Rows lie near named flat spaces through zero. A row that begins with a name and a colon came from that space; any other row is followed by the name of its block's space that it lies nearest.
ht-gt: [ 29  -5  19 -27 -15 -10  18  -9  11  16  -8   9  31  10  -9 -20 -25 -19
 -31  21 -16   7 -11 -13   6  -4  26  -7  -7 -14  -3  -7  28  25  21]
fl-tj: [-17  -8 -35   1   3  -5   8 -19   1  11  32   6 -16  -6 -14   4 -20 -23
 -17  11  23   0  48   4   7  -8   6  12  24   5  -7 -21  -2 -33  22]
sc-nj: [ -4   6  37 -13   5  12  18  12  -9  17  22 -29 -19  15 -61   3  -2 -18
  -7 -14  20  -7   7  40 -23  16   9  17  -9  -2 -30  29  36  -3   9]
dm-lt: [ -9 -23 -38  21 -30  27  -6 -80   8  25   5 -28  11  21  24   8   1   0
  -7   4   0 -32   1 -33  20  -4 -16  11  -7 -11   3  -8  -1  25 -22]
qz-pp: [-20  17  22  50 -13  15  17 -31 -23   5  14  -1   4 -29 -23 -15  31  26
   4  53 -13 -25 -23  -5 -15 -27 -40  -3  32  28   1  22  -2 -20  13]
[ 28 -11  49   2 -12 -25  28   3  -1 -24  -9  47 -57   9 -13  38  13 -39
   9 -26 -36  -7  -2 -11  21   1  -3  15 -14  19  32  12  18  -9  61] | ht-gt
dz-zj: [-17  19 -12  19   5 -38  11  -7  -6   4  32  26  23  13 -10 -51 -50  24
 -37 -37 -16 -21  11   3  48  30 -23 -24 -10 -20  23 -13  10  -4 -13]
mp-fc: [ 11 -26  15 -34  -1  29 -38  -9   0 -65 -26 -28   4 -20  -4  45  -1  -1
  30  40 -32 -14 -17  -1 -17  -8   3 -19   5  41  15  24  43  -9 -17]
[ 25 -27  -3   4  21 -10  10  -8  -4  26  -7   0   9  -2   6   9  34   0
 -24   2 -25  -4  16 -28  -5  12 -21  39  44   5  -1 -12  -2 -22  -8] | qz-pp
zd-ch: [-65  39   1 -11 -27 -47  60  11 -46 -23  19 -50   9 -39 -59   6 -10  -1
  25   8  -3  -4   4  12 -12   7   5 -21  35 -14  17  16 -55  28  10]
[-34   6   3  -1  -1   6  13 -21 -20 -11  24  12  27   2  22   9  14 -15
 -52 -30   2 -10  20  -7  11  -7 -10   3  31   8  14 -42   9  13  24] | sc-nj
mp-fc: [-32 -12   4  35  30   4  25 -20 -15  30  14   8  -8   3  -3 -33  13  11
  -4 -12  27  17 -10 -16  -6  11   2  17   3 -34 -15 -15   6   3  11]
qz-pp: [ -7   9  -2  25  -3  -6  13  14   5 -52 -27  13 -11  10  23 -22  10 -18
  10  -1   3  18  30   6   4  -1  -5 -27 -32  23   7 -35   6 -15  -2]
dm-lt: [-40   1 -11  15 -27 -16   5 -42 -21  20  25 -17 -25 -14  33  26  59  19
 -22  10  18 -22  23 -26  13 -30  12  23  -2 -30   9 -28  -4 -39 -42]
[ 21   3  21 -18  15 -18 -16  12   7 -50 -18 -30 -20 -17 -13  23  51   9
  -1  23  15  59  30  -4 -60  -4  46  10  12   0  34  -8  16  25  16] | dz-zj
[-53  99  15 -66  17 -38  24  26 -11 -35  86 -61  14 -30   1  71 -10 -25
  50  38  45 -51  44  22   3   8 -45   8 -39 -28  10 -43   6  -5   5] | mp-fc
[ 13  11  10  -2 -22 -15 -16 -17  14 -37 -26  -9   0 -27 -15  25   9  10
   2 -33 -39 -43 -10   9 -16   2   3 -18   4  28  -5  16  17  16  -3] | dm-lt
[  0  29 -27  29  20 -49  14  -5   3  -7   1 -25  -6   7  -9   6  22 -27
   4  22  18 -16   9  24 -18  -5  25   2  11 -26 -25  22   9  28  17] | fl-tj
zd-ch: [-22  18   6 -15  -8  16  -5   0  12 -40 -11  39   8   7  44  25  38  -1
 -24  -1   4  -3   0  -6 -24 -28  11 -37 -16 -19   7   0   1  28   5]
fd-qd: [-31  26  24 -51 -72 -11  37  13   8  -5  -7  11  -2  10  59 -13  -4  19
 -11  25  19 -34  41 -67 -22  -7 -32  -7 -27 -70  10  61 -35  39 -46]
fd-qd: [ -1 -24 -33  33  37   9 -35 -25   3  -8 -16 -30  10   2 -29  12  -2  -9
  20 -21  10  -6 -27  28  22 -19   5   9  18  55 -20 -11  14 -26  35]
pz-cc: [ 13  19 -21  19   6   7  17  17  -1   5 -51 -15  21  26   9 -47 -35 -10
  25   0 -41  38  44   8  -8 -16 -13  41 -50 -25 -16  -6  -9  20  10]
fl-tj: [ 12  -6 -40   1  15 -20   1  -2  34  -8  47 -68   9  11 -16  73  14 -36
  12  17 -17  24  37 -10  12 -12  16  32  22 -48   6  34  -7 -58  31]
dz-zj: [-19   6  23  -4  -7 -27  -8   6  -2 -24  -8   8  -1   2   5   1 -15  23
 -17  -6  -4  10  11  38  12   3 -27 -24   0 -18   1 -12  23   0  20]
[ 28   7 -32  47   4   6  27  -3  56 -22 -19 -60 -29  30   1 -17  -7 -14
 -18  25 -24 -36 -24   8  11 -21   4  59   1 -33 -44  42  29 -12  51] | fl-tj
[-18   4   6 -32 -42  -7  32   0  28 -56 -35  26 -14  18  27 -27 -56  19
 -10 -12  15  31  24  23 -12   8   5 -37 -30  19  33 -29 -34  15  29] | qz-pp
[ 21  27 -15  -4   8  -2  37  11  10  11 -58  -9   6  15   0 -19 -15  -1
  19   4 -13  13  19 -16  21 -12  55  45   7   2  10  13  10   0  -5] | pz-cc
[-18  27  -2  15   6  -7 -15  -1 -15  10   6 -35 -22  28  27  43 -28  -7
  23  29   6 -36 -11 -12 -24 -13  12 -21 -28 -34  -8  21 -10   4  20] | qz-pp
sc-nj: [ 40  -4 -13 -37   6  -2 -20 -33 -76 -12  -5 -19  11 -23  13  50  26   0
  -7  -5  -8  43  10 -34  17 -12  -7  42 -39  65  38  71   7 -43 -21]
[ -4  23 -28  15   6 -29  -6  45  24  20 -11  21 -31  28 -22  -7 -26  27
   2   4  12 -15  16   6 -12 -21   0   9 -10  33  -6   3  26 -52 -36] | fd-qd
ht-gt: [-52  51   5   4  13  35  48  17 -21  60   8 -10  38  -6  31 -69 -46  11
 -61   1  43 -31   1  23  -1   6  34  23 -12  19 -35 -58  84 -57 -51]
[ 31 -21  -8  25  -5 -10 -32  27  15  25 -73  -3 -10   4  20 -16 -13  -7
  -2 -21 -26   7 -37   4   7   2  41 -30  19  29  -9  48  18   3  11] | mp-fc
[ 29  10 -21  -8  23  -9  34  13  19  -1  34 -37  12   1  -7 -18  29  45
  18 -14   6  13  33  15  29  27 -28 -21  33   2   4 -24 -12  23  -9] | ht-gt
[-44  52  -1  -1   8 -31  26  11  -8   9  72  -9 -30 -21 -20  16 -22  -8
  36  17  28  31  13   0  -1   6 -22  34 -25 -34 -35  -5 -31 -19  22] | mp-fc
[ -4   7 -10 -33   4  28  -5  19  -3  34  15  -7   6   4  -8 -22 -26  -9
 -22 -17  -2   2  -1 -10 -17   2  25  25  15  -1  16  10 -31 -19  32] | dm-lt
[ -2   1 -31  -4  11  -4  12 -20  18 -10  32 -24   8   1  -1  43  -9 -25
  25   2  23  24  23 -11  -2 -26 -16   6  11 -13  49  11   3 -57  -3] | fl-tj
[-20  19  -9   3   2  33  19  36  23   6  28   8  11  -5  24 -15  -8 -32
 -36 -21  15  20 -20  14 -61 -18  -3  14  -7  -5   2  14  -8  20  -4] | dm-lt
[ 20 -32  32 -62   6  24 -24   2  -5   1   3 -21  -6  -9  -5  22 -23 -27
 -24   2  15   1  20  -1  15  48  27  -7  16  18 -26   3   7   5  11] | qz-pp
[ 12 -18  -8 -21  39 -25  32  -2 -22 -40  22  40 -17 -17  22  -5  -6 -47
  10  22  33  35 -35  -1   6 -26  20  43  -4 -19 -40   3 -17  17  34] | dm-lt
[  2  40 -42 -34  11 -10  16   7  10 -27  27  14   9 -33  -3   9  25  -8
   7 -19  21 -23   3  -6   1   6 -15  10 -16 -10 -10  -3 -26 -14  47] | mp-fc
[ 39   3  19  -3  18   9 -39  16   5   5  20 -23  15   1  44 -26  -3  13
 -25  12  37  16  28  90 -45 -29 -28  12 -15  16 -28  -7  33  32  30] | zd-ch
[-11   1   1 -16  -3   8   7 -24   6  10  24  -1   8 -19 -13  16   3 -27
  -9   3  10  23  10   8  -6 -24 -13 -10  30 -22   9   7   4 -51   0] | fl-tj
[-48 -23 -24   5  44  35 -49 -33   8 -37 -10 -42 -39 -24  86  25 -19 -33
 -21  26  31   7 -18  10  -9  48  -5  61  -3 -16 -11 -26 -13  42  10] | fd-qd
[  0  44  47 -19  10 -21  11 -22  19  -7  29  29   2  28 -26 -11 -23 -16
   7 -33 -13   6  15  -6  25  31  32  11  13  25  35  18 -12 -17  20] | dm-lt
[-29  -5  -5 -29 -19  20  23   6  -8  -1   0 -53  -2 -20 -18  25  13  27
 -21   5 -52 -15   0  30   6 -17 -53  -1 -22   3 -12  17 -17  14 -44] | dm-lt
[ -4 -19  11   1  20 -12   6 -20  -9  -4  40 -10  -4 -20 -27  19   5   1
 -23 -18  62  -5 -45  13   4  36  26 -14  41  38  26 -12 -13 -57  10] | pz-cc

Rows lie near named flat spaces through zero. A row that begins with a name and a colon came from that space; any other row is followed by the name of its block's space that it lies nearest.
mf_rz: [ 15   2   2   8 -20  11  -3   7 -12   0 -14  -2  43  38  16   7  12  17
 -16   0 -38  -8 -15   0  -5  -9  -6   4  12   4 -21 -10  11  -8  -7]
mf_rz: [ 39 -11 -22  15 -33  16 -12  38 -45  -1 -49   3  38  15  15  -4   0  44
  -5   8 -10   6   4  22 -21 -12  12 -25 -29  31 -46   9  19  31   6]
pb_tr: [ -4  -3  34  18  26  19 -34   7  26  39   9 -84  34  52  16  28 -62  10
  11 -13 -12 -22 -31   6  41  -4   0 -14  14   2 -67   4   9 -12  62]
qr_tq: [ 15  10   1 -36  -4  32  -6 -55   7   2  42   1 -49  60  13  34  37 -27
  15   4 -22  48   7   0  16 -18   6   5  31   0 -32  -2  11   1  -6]
qn_mh: [ 15 -23  -6  14 -10  -9  -7  15 -14  -9  -6   8  -5  -9   5  13  -4 -13
  -5  -6  -7  12 -18   0  -3   7  12 -10   3   6  22   5  -5 -12  -5]
zc_fr: [ 34 -11  26  -5  14  -9 -26 -22 -25  -4  -2 -12  15 -22 -17  14   4  12
 -25  30   9 -19  22 -14  -5 -28  15  -8   6 -12 -11 -15  33  24  32]
[  2  11 -14 -23 -15  56  14  20   4  -1 -17  41  11 -31  -5 -28  57  36
   9  65 -42 -19  45  28 -39  28  12  62 -24  -9 -13 -43  22  -1 -21] | pb_tr
